The symbols move the nodes like this.
* | m s c
Daf | Gol Bim Lok
Mur | Zep Paf Guz
Tik | Sul Lav Zok
Kip | Dus Dum Sed
Bim | Ref Sir Ked
Ril | Pas Zug Zul
Geb | Los Gos Giz
Nol | Kap Kef Nug
Leb | Nus Nik Rem
Zuv | Vef Sul Kat
Guz | Far Ril Ked
Sig | Vep Dus Dus
Sev | Sir Vef Dol
Dum | Nel Zuv Lep
Nug | Mog Kis Zok
Zug | Lok Lif Kuf
Lav | Bab Rem Rut
Sul | Ziv Leb Nug
Giz | Zuv Tik Bek
Ref | Zik Mub Daf
Zap | Gid Zok Buv
Paf | Lok Kes Ruz
Zet | Bim Sev Kes
Kuz | Geb Nus Bab
Zul | Nup Kuf Kis
Feg | Sed Los Sig
Pas | Raf Far Nup
Bab | Ziv Mov Tik
Pon | Zep Gid Mub
Nus | Bek Kef Mov
Kis | Fif Kef Kef
Duv | Kes Lep Vep
Vef | Duv Sig Duv
Kef | Nug Naf Leb
Zaz | Rem Kuz Sul
Nup | Naf Ril Zep
Pag | Nol Ked Kap
Lep | Dus Vep Feg
Lok | Far Ked Mur
Nik | Kef Ril Mog
Kat | Dum Giz Los
Gos | Rem Nug Kuz
Dol | Zet Pon Los
Vub | Ruz Daf Zep
Fif | Vub Zul Leb
Zok | Giz Rut Zos
Ziv | Kis Zaz Zuv
Gid | Vef Zap Zik
Kap | Ref Ril Pas
Gol | Paf Ref Vub
Nel | Los Zos Dum
Rut | Tik Geb Ziv
Buv | Zik Giz Sev
Naf | Pag Pag Paf
Ked | Daf Zet Sev
Kuf | Zul Pag Raf
Sir | Ref Buv Ref
Zos | Bek Ziv Dum
Zep | Lif Lok Far
Lif | Guz Vub Pag
Rem | Leb Naf Nug
Ruz | Mur Gol Lif
Dus | Feg Sev Duv
Raf | Zul Kap Naf
Mub | Dol Zik Bim
Mov | Kuz Nol Nup
Zik | Pon Sig Sir
Los | Lep Sev Zok
Mog | Leb Fif Giz
Sed | Zuv Mub Tik
Kes | Ked Vef Gol
Vep | Zap Dol Vef
Bek | Kat Zok Nel
Far | Pag Mur Nol

The rows follow the links: the fewer symbols apart two nodes are, the more alike their rows tend to be.

Each row is also shifted at random along 4 hidden directions that mean nothing.

Row, then node:
[-164, 64, 24, 77, 16, 166, 78, -23, 31, 24, 45, -104, -162, -152, -216, -162, -22, 219, 137, 67, -42, -13, 32, 24, 81, 35, 42, 25, -109, 123, 107, -26, -56, -115, 71, -104, 27, 82, 197, 27, -9, -85, 76, -103]: Zik
[31, -122, -91, -149, 44, 5, 109, 20, 77, 67, -13, 251, 63, 162, -15, -30, -126, 39, -8, -121, 67, 204, 35, 223, -144, -54, 37, -23, -196, -136, -25, 40, -70, -35, 99, 66, 55, -59, -120, 93, 22, 106, 79, -40]: Paf
[61, -69, 37, 30, 158, -56, 159, -37, -20, 144, 33, 59, 83, -2, -202, 34, -171, 70, 139, 36, 36, 41, 102, 44, -175, 17, 96, -39, -51, 11, 55, 10, -42, 5, -10, -65, 47, 21, 1, 20, -98, 134, 299, -1]: Guz
[58, -155, 2, 53, 114, 0, 50, 82, 30, -21, 2, 203, 92, -50, -179, 116, 69, 98, 99, -97, 27, -56, 136, -158, -35, 27, 39, -16, 122, 220, -102, 98, -18, 83, -80, -82, 8, 22, 38, -235, 87, -71, -89, -144]: Zos
[13, 205, -102, -61, -79, 78, 76, 188, 26, -46, 49, 84, 91, 6, 18, 27, 20, -127, 38, 79, -149, 96, 59, -69, 71, 6, -205, 73, -125, -194, -69, -27, -31, 96, 147, -62, 57, 21, -127, 58, 258, -67, -26, 77]: Sig
[30, -17, -41, -156, -155, -14, 14, 6, -63, 53, -59, 96, 10, 2, -57, 114, -4, -68, -32, -175, 46, 0, -85, 128, 55, -156, 95, -86, 76, -172, 37, 68, -85, -184, -84, -6, -103, 140, 117, -23, -53, -18, -132, -8]: Zaz
[123, 44, 39, 35, -46, -20, 14, -2, 88, 36, 40, 26, 107, -63, -83, 6, -155, -129, -59, -72, 95, -41, 3, 46, 87, -73, -71, -15, 118, -136, -50, -7, 121, -82, -101, 72, -9, -52, -162, 3, -53, 26, 173, 57]: Naf
[-43, -84, -61, 112, -31, 149, -127, 127, 70, -228, -62, -141, 17, 14, 235, -80, 59, 34, -56, -12, 47, 119, -116, 22, -17, 37, -47, 64, -258, 14, 135, 44, 146, -27, 305, 27, 66, -133, 68, 142, 49, 20, -36, 76]: Sev
[18, 115, -72, -96, -29, 77, 35, 151, 9, -19, -42, -80, 120, -58, -150, -30, -20, 9, 29, 97, -88, 105, -24, -20, -36, -16, -57, -86, -131, -60, 122, 23, -53, 78, 182, -37, 135, 53, 183, -7, 110, -39, 87, 90]: Dus
[-46, 120, 135, -90, -48, -70, 32, -37, 77, -103, 93, -32, 112, -41, -9, -2, -11, -68, -43, -2, -60, -141, -16, -2, 139, -90, -77, -102, 133, 101, 39, -47, 79, 28, -133, 0, 98, -4, -89, -154, -11, -24, -161, 0]: Kis
[61, -128, -52, 110, 154, 49, -27, 145, 38, -63, -115, 107, -25, 37, -26, 58, 56, 5, -71, -113, 128, -46, -15, -50, -172, 57, 48, -63, -67, 151, -93, 70, 17, 121, 42, 31, 103, -11, 57, -137, 22, -7, -10, -85]: Nel
[-1, -51, -24, -131, 69, -189, 161, -93, -12, 131, 29, -3, 102, 89, 50, 13, -132, 116, 226, 122, -122, 85, 134, -73, -143, -43, 73, -8, -100, 78, 68, -27, -10, 26, 76, -85, 88, -68, -99, -46, -52, 146, -6, -46]: Ruz
[110, -66, 38, 133, 73, 36, -49, -25, 41, 2, 7, -107, -26, -82, -134, -101, -166, -100, -48, -39, 170, -32, -21, 103, -18, 59, 20, -24, -2, -109, 46, 12, 137, -3, -52, 111, 19, -22, -19, 63, -106, 57, 289, 67]: Pag
[25, 44, 109, 52, -37, 25, -124, -11, -177, 134, -32, 14, -83, 36, -5, 144, 20, -118, -121, -65, 50, -31, -109, 74, 13, 21, 18, 7, 222, -234, 8, 68, -16, -152, -138, -72, -271, 106, 14, 58, -45, 104, 156, -46]: Mov
[-154, -92, -61, 102, 28, 306, 118, 63, 165, -66, 74, 95, -130, -201, -319, -99, -75, 230, 116, -227, 6, -7, 77, 153, 97, -21, 9, 28, -163, 144, 112, 45, -73, -147, 112, 25, -7, 96, 257, -30, 61, -141, 85, -148]: Buv
[135, -176, -83, -131, 21, -35, 4, -68, -27, 97, -37, -31, -154, 8, -85, -90, 67, 28, -85, -87, 127, 52, -55, 89, 25, -47, 141, -52, -24, -60, 11, 0, -117, -118, -176, 153, -203, 200, 260, 28, -7, -80, -68, 17]: Rut
[104, 47, -134, 102, -14, 1, 36, 4, 64, -48, -96, 16, -21, -32, -107, 30, -171, -181, 61, -108, 150, -131, 81, 8, 98, 67, -86, 111, -137, -224, -159, 34, 225, -26, 52, 97, 102, -31, -114, -70, -12, 15, 115, 41]: Nup
[-37, 136, -151, -38, -16, 34, -19, 63, 27, 69, -136, 180, -53, 47, -10, 38, 114, -113, -198, 44, -34, 70, -1, 48, -89, 120, -45, -46, -64, -157, -176, 41, -128, 247, 35, 39, 120, 36, -21, -2, 190, -134, 3, 14]: Kip
[99, -94, -61, 3, -125, -39, 32, 9, -64, -3, -37, 118, 101, 19, -34, 254, -19, 19, 213, -89, -25, -40, 114, -202, 73, -79, 6, 100, 136, -33, -44, 83, 93, -150, 47, -216, -113, 46, 24, -197, 46, -51, -167, -57]: Geb
[-14, 15, -52, -174, -87, -106, -1, -130, -77, -3, -42, -91, 16, 28, 35, 15, 61, -52, 8, 8, -14, -63, -79, -40, 58, -119, 86, -119, 82, 33, 73, -1, -23, -17, -90, 53, -34, 95, 144, -84, -43, -70, -248, -2]: Sul
[-33, 181, -152, -52, -98, -84, -10, -86, -33, 62, -135, 47, -48, 11, 77, 29, 104, -90, -144, 172, -75, 56, 46, -61, 3, 103, -30, -6, -105, -98, -171, 17, -42, 146, 50, -10, 92, 38, 14, -56, 141, -96, -129, 40]: Sed
[-61, 11, 51, -131, -125, -37, -36, -32, -77, -76, -87, -158, -24, 78, 114, -11, -46, -136, -53, -108, 84, -121, -227, 146, 87, -182, 38, -148, -24, -81, 142, -6, 107, -132, 49, 102, -11, 40, 128, -25, -174, 106, -124, 44]: Rem
[-71, -98, 43, 44, 125, 184, 56, 56, -35, -131, 51, -227, -168, -59, -99, -252, 23, 70, 122, -26, -27, -133, -97, 35, 53, -12, -32, 18, -286, 125, 180, -100, -39, -37, 76, 182, -41, 126, 306, 95, -121, 77, 100, 7]: Gid
[74, -26, 73, -21, 71, 115, -2, 173, 5, -118, 74, -252, 121, -33, -60, -71, 14, 31, 156, 20, -88, 45, -91, -57, 18, -69, -49, -11, -113, 42, 165, -70, -39, -35, 195, 12, 69, 82, 181, 86, 32, 63, 57, 103]: Vep
[-170, 28, -64, 102, -65, 131, 40, -99, 68, 1, -11, -57, -41, -153, -124, -93, -74, 227, 173, 70, 34, 36, 97, 7, 88, 25, 66, 95, -88, 129, 127, 75, 71, -125, 161, -131, 50, -45, 122, -77, -6, -140, -6, -92]: Sir
[24, -53, -19, -26, 63, -106, -161, -7, -96, 8, -79, -57, -90, 127, 194, 1, 278, -36, -232, 52, -8, -32, -87, -69, -88, 43, 42, -81, 43, 111, -117, -35, -124, 222, -131, 113, -18, 75, 79, 2, 31, -38, -198, 99]: Zuv

Start here and follow the symbols in turn, left to right. Where do you end up?
Answer with the node's name.
[71, -34, -26, -130, -93, -117, 27, -158, -93, 136, 8, 12, -77, -12, 45, 16, 103, 17, -30, 24, -13, 22, 14, -66, 99, 13, 87, 1, 159, -17, -66, -6, -99, -19, -220, 10, -166, 137, 103, -41, 42, -78, -120, 26]
c s s m: Los
[18, -151, -77, 39, 14, 26, -39, -37, 43, -90, -73, -74, 27, 123, 183, -82, -86, 72, -62, -10, 143, 149, -82, 129, -130, 48, 44, 43, -194, -11, 147, 88, 143, -114, 230, 30, 58, -146, -12, 134, -84, 108, 2, 30]
m m s m: Zik
[35, -168, -8, 98, 134, 60, -57, 139, 13, -102, -70, 220, -91, 82, 81, 96, 131, 9, -122, -224, 148, -76, -27, 45, -91, 39, 0, -10, -17, 57, -139, 100, -13, 43, -48, 96, -17, 25, 5, -56, -6, 53, -16, -65]
s m c: Bek
[-43, -5, 252, 187, 8, -75, -123, -38, -228, 68, 46, -235, -6, -1, 83, 159, 94, -33, -31, 107, 4, -196, -170, -91, -29, -11, 54, -102, 296, 81, 117, -40, 74, -71, -134, -158, -104, -3, 30, -10, -177, 138, 38, -34]
m s m: Giz
[-11, -119, -130, -60, 105, -16, 124, -30, -57, 23, -99, 126, -61, 217, -6, -17, -138, 1, 52, -117, 65, 66, -1, 144, -172, -12, 27, -12, -317, -104, -68, 2, -28, -21, 147, 131, 112, -10, -27, 66, -124, 174, 114, -36]
m c m c: Kap
[5, -92, 117, 107, -35, 4, -70, -30, 18, 18, 124, -93, 146, -94, 94, -47, 41, 190, -6, 96, 32, 177, -6, -31, 4, 12, 78, 57, 178, 119, 161, 30, 41, -89, 21, -189, -86, -166, -59, 105, -19, -31, 18, -5]
s m m: Ref
[100, -17, -104, 138, 72, 0, 11, -35, -9, -62, -96, -108, -27, -74, -112, -69, -97, -140, 52, -33, 134, -141, -17, -13, 59, 64, -59, 97, -155, -97, -86, -16, 185, 31, 63, 142, 104, -16, 5, -26, -69, 4, 170, 114]
s m m: Nol
[89, -124, -48, -152, -79, -65, -19, -62, -5, 49, -8, 141, -18, -43, -67, 54, 72, 3, -92, -80, 29, 17, -30, 57, 36, -65, 95, -90, 136, -8, -64, 45, -142, 8, -228, 55, -178, 156, 105, -53, 27, -118, -144, 15]
c m s: Sig
[11, -9, 150, 197, 82, -19, -200, 165, -120, 13, 47, -122, 36, -2, 150, 142, 311, 28, -82, 153, -80, -11, -72, -278, -99, 126, 22, 40, 233, 150, -64, 4, -55, 82, -74, -152, -107, 15, -10, 16, 98, -4, -42, 37]
m m c: Duv
[93, -146, 119, -51, 47, 2, -91, 53, 53, 5, 128, -65, 124, 55, 111, -73, 58, 122, -144, 68, 38, 204, -162, 122, -44, -32, 75, -43, 61, 30, 178, -43, -106, -73, -43, -14, -154, -69, -39, 213, -26, 70, 123, 108]
m m s m: Ref
[35, 50, -92, 163, -22, 47, -100, -72, 76, -58, -87, -85, -108, -90, -8, -48, -43, -118, -112, -31, 187, -52, -24, 46, 73, 122, -82, 74, -78, -139, -102, 20, 180, 57, 19, 135, 55, -76, -88, 48, -25, -23, 148, 44]
c s m: Pag
[-92, 85, 23, -123, 4, 0, 40, -19, 90, -93, 38, 54, 70, 15, 47, -54, -33, -113, -32, -57, -40, -109, -13, 108, 98, -110, -73, -64, -8, 72, 48, -54, -5, 52, -14, 87, 187, -61, -175, -78, -8, 20, -162, -27]
m c m s: Vub
[13, -6, 110, 71, -143, -14, -98, -15, -140, 83, -18, 40, -53, 65, 42, 188, 43, -40, 1, -26, -28, -22, -65, -27, 21, -38, 46, 23, 277, -127, -39, 75, 3, -176, -113, -154, -221, 47, 13, 0, -52, 74, -20, -37]
m c m: Zuv
[17, -24, 25, 88, 139, -41, -96, 122, -31, -22, -98, 130, -2, 93, 87, 89, 147, 6, -180, 29, 32, -26, 6, -121, -165, 97, -1, -72, 91, 79, -171, 26, -72, 200, -42, 9, 37, -22, -33, -33, 60, -23, -28, -33]
s s s s: Nik
